Here is a tiny trained network, its code and every weight. The questions are about switching its units off for an input and a class, where a switched-off unit gives its printed mean instead of its output.

import numpy as np


def w(rows, s, z=0):
    codes = np.array(rows[::2]) - 128.0
    scale = np.full(codes.shape[1], s)
    scale[-1] = z or s
    return codes * scale


def f(y):
    return y / 2 * (1 + np.tanh(0.7978845608 * (y + 0.044715 * y**3)))


def log_softmax(a):
    a = a - a.max(-1, keepdims=True)
    return a - np.log(np.exp(a).sum(-1, keepdims=True))


def net(x, mask):
    res = np.array(x, float).reshape(1, 6) / 4 @ E
    y = f(res @ A[0][:, :-1].T + A[0][:, -1])
    res = res + np.where(mask, y, B[0][:, -1]) @ B[0][:, :-1]
    return log_softmax(res[-1] @ U[:, :-1].T + U[:, -1])


A, B = {}, {}
E = w([
[75,187,140,93,106,237,78,46,194,62],'x0',
[53,4,49,125,182,105,61,81,179,162],'x1',
[94,135,236,164,144,119,68,174,120,95],'x2',
[91,25,234,60,145,159,238,157,159,52],'x3',
[109,159,143,2,60,57,94,193,201,202],'x4',
[31,125,121,201,7,27,185,37,144,85],'x5',
],0.0074)
A[0] = w([
[133,167,94,205,55,75,61,93,102,148,139],'n0',
[178,162,109,178,153,127,64,149,137,192,134],'n1',
[134,145,143,82,95,93,83,138,204,166,191],'n2',
[96,167,108,100,108,190,98,104,162,65,53],'n3',
[74,63,104,115,174,114,107,113,143,157,96],'n4',
[139,151,100,191,185,145,108,71,76,70,150],'n5',
[141,181,101,145,116,135,99,63,92,193,249],'n6',
[81,140,158,142,82,93,199,68,156,126,95],'n7',
[146,233,129,169,72,130,192,169,73,101,132],'n8',
[161,118,144,58,209,254,136,159,91,184,129],'n9',
[111,184,125,97,118,84,110,147,176,179,151],'n10',
[84,138,142,181,70,119,172,101,155,157,89],'n11',
[128,208,75,166,110,101,42,126,116,168,38],'n12',
[114,31,172,66,125,138,238,160,187,65,60],'n13',
[188,62,130,157,88,9,161,183,61,158,44],'n14',
[86,135,122,171,68,84,139,105,130,115,80],'n15',
[118,95,102,217,158,159,177,131,59,93,83],'n16',
[53,125,88,144,192,128,127,127,187,135,29],'n17',
[113,136,132,44,92,84,133,160,164,128,61],'n18',
[151,117,112,213,153,194,158,93,143,86,93],'n19',
[86,106,139,141,88,81,179,89,118,90,70],'n20',
[127,84,116,156,133,76,169,210,89,142,158],'n21',
[121,164,134,82,96,173,125,102,158,70,118],'n22',
[204,188,191,107,84,175,210,138,136,135,160],'n23',
[139,189,157,127,91,151,169,150,75,113,128],'n24',
[79,174,130,121,93,215,93,90,196,105,46],'n25',
[93,42,115,136,142,118,68,87,122,143,173],'n26',
[122,165,151,46,72,90,92,118,155,167,68],'n27',
],0.0094,0.0021)
B[0] = w([
[97,125,150,141,135,187,131,127,195,103,214],'n0',
[176,79,139,129,84,223,172,144,174,105,192],'n1',
[90,155,169,91,169,106,169,141,81,152,204],'n2',
[163,94,116,191,106,94,114,61,135,178,191],'n3',
[78,164,60,93,106,82,38,180,122,94,185],'n4',
[92,138,170,86,185,76,208,168,77,147,197],'n5',
[101,111,161,144,116,142,150,130,147,84,199],'n6',
[174,186,159,114,175,158,82,158,163,121,206],'n7',
[91,176,54,128,88,106,77,159,102,86,204],'n8',
[194,146,159,89,177,133,97,153,218,140,237],'n9',
[84,132,182,129,174,94,164,127,62,115,189],'n10',
[183,175,134,64,185,162,104,126,163,175,184],'n11',
[75,170,145,159,98,163,232,122,170,51,210],'n12',
[45,145,139,200,104,203,202,92,173,11,254],'n13',
[152,79,137,183,68,131,83,56,119,184,218],'n14',
[191,178,132,64,205,134,69,144,184,168,190],'n15',
[119,117,166,81,149,60,180,138,97,175,196],'n16',
[134,135,94,118,98,96,62,133,88,113,166],'n17',
[114,140,142,124,194,68,226,139,61,212,191],'n18',
[123,119,176,105,211,45,173,106,79,176,192],'n19',
[204,172,165,96,180,178,110,173,161,135,199],'n20',
[182,75,125,204,55,127,84,32,143,142,188],'n21',
[100,50,134,191,70,95,53,110,95,155,188],'n22',
[107,142,74,95,87,117,70,156,98,69,212],'n23',
[90,137,105,79,128,124,63,122,79,104,179],'n24',
[210,48,136,178,2,103,121,32,118,184,210],'n25',
[90,152,58,118,117,126,94,217,66,75,196],'n26',
[122,125,166,113,190,79,155,128,104,188,201],'n27',
],0.0079,0.012)
U = w([
[80,124,222,91,221,50,236,140,3,186,96],'0',
[47,126,167,158,119,239,216,126,203,38,254],'1',
[239,167,180,66,223,181,34,172,250,158,61],'2',
[183,23,156,193,36,99,60,44,91,210,115],'3',
[39,170,13,82,118,86,12,204,31,64,89],'4',
],0.0073,0.0048)

Each question gives the input, the list of numbers given to net, and the class t.
The units are the neurons (one row each of A and B). Each row of codes is followed by its name. A weight is (code - 128) times the scale printed after its matrix; where a second scale follows, it is the last column's (A, B and U).
mask holds one flag per neuron, in row order. A switched-off neuron (its flag False) gives its mean, the last column of its row in B, instead of its output. The means were averaged over made-up inputs and are rounded, as every weight is.
A unit's drop is (log p(t) with every unit on - log p(t) with that unit switched off) / (log p(t) with every unit on - log p(t) with every unit switched off).
The circuit of an input: a set's keep is (log p(t) with only the set's units on - log p(t) with every unit switched off) / (log p(t) with every unit on - log p(t) with every unit switched off). Starting from the 12 units with the biggest drops (on a tie, the unit counted first), units are removed one at a time, each time the one whose removal leaves the highest keep (on an exact tie, the one counted first), for as long as the keep stays at least 0.8.
circuit, biggest first: the units of the circuit, biggest drop first
top k neurons: the k neurons with the biggest drops, biggest first
drop of u: that unit's drop, to one decimal
input [7,5,-2,-4,1,7], class 2: circuit, biggest first => [n15]
input [0,2,-7,-4,-1,6], class 2: top 2 neurons => [n13, n15]
input [-7,-8,3,0,3,-7], class 4: top 3 neurons => [n23, n8, n24]
input [-1,8,-8,-5,-5,4], class 4: top 2 neurons => [n26, n4]
input [6,3,8,-7,5,2], class 1: top 2 neurons => [n12, n0]
input [6,-4,1,5,2,4], class 3: circuit, biggest first => [n25, n22]
input [-4,-1,-6,-4,-4,6], class 2: circuit, biggest first => [n15, n11]
input [8,3,-5,-8,5,-2], class 1: top 2 neurons => [n12, n6]
input [-4,-8,-3,-5,-6,1], class 4: top 2 neurons => [n8, n23]
input [7,-8,4,-8,-3,-4], class 1: top 2 neurons => [n12, n1]
input [0,-7,-6,-5,1,6], class 4: top 4 neurons => [n8, n13, n9, n24]
input [-3,5,8,-5,5,0], class 0: top 3 neurons => [n13, n2, n10]
input [-4,3,1,-6,-8,4], class 0: top 2 neurons => [n5, n16]
input [4,-8,1,-3,2,6], class 4: circuit, biggest first => [n8]
input [6,2,-6,3,-5,8], class 2: drop of n20 => 0.1
input [2,-7,5,-6,5,0], class 4: drop of n24 => 0.8
input [7,-4,-4,-8,7,7], class 1: drop of n16 => 0.4
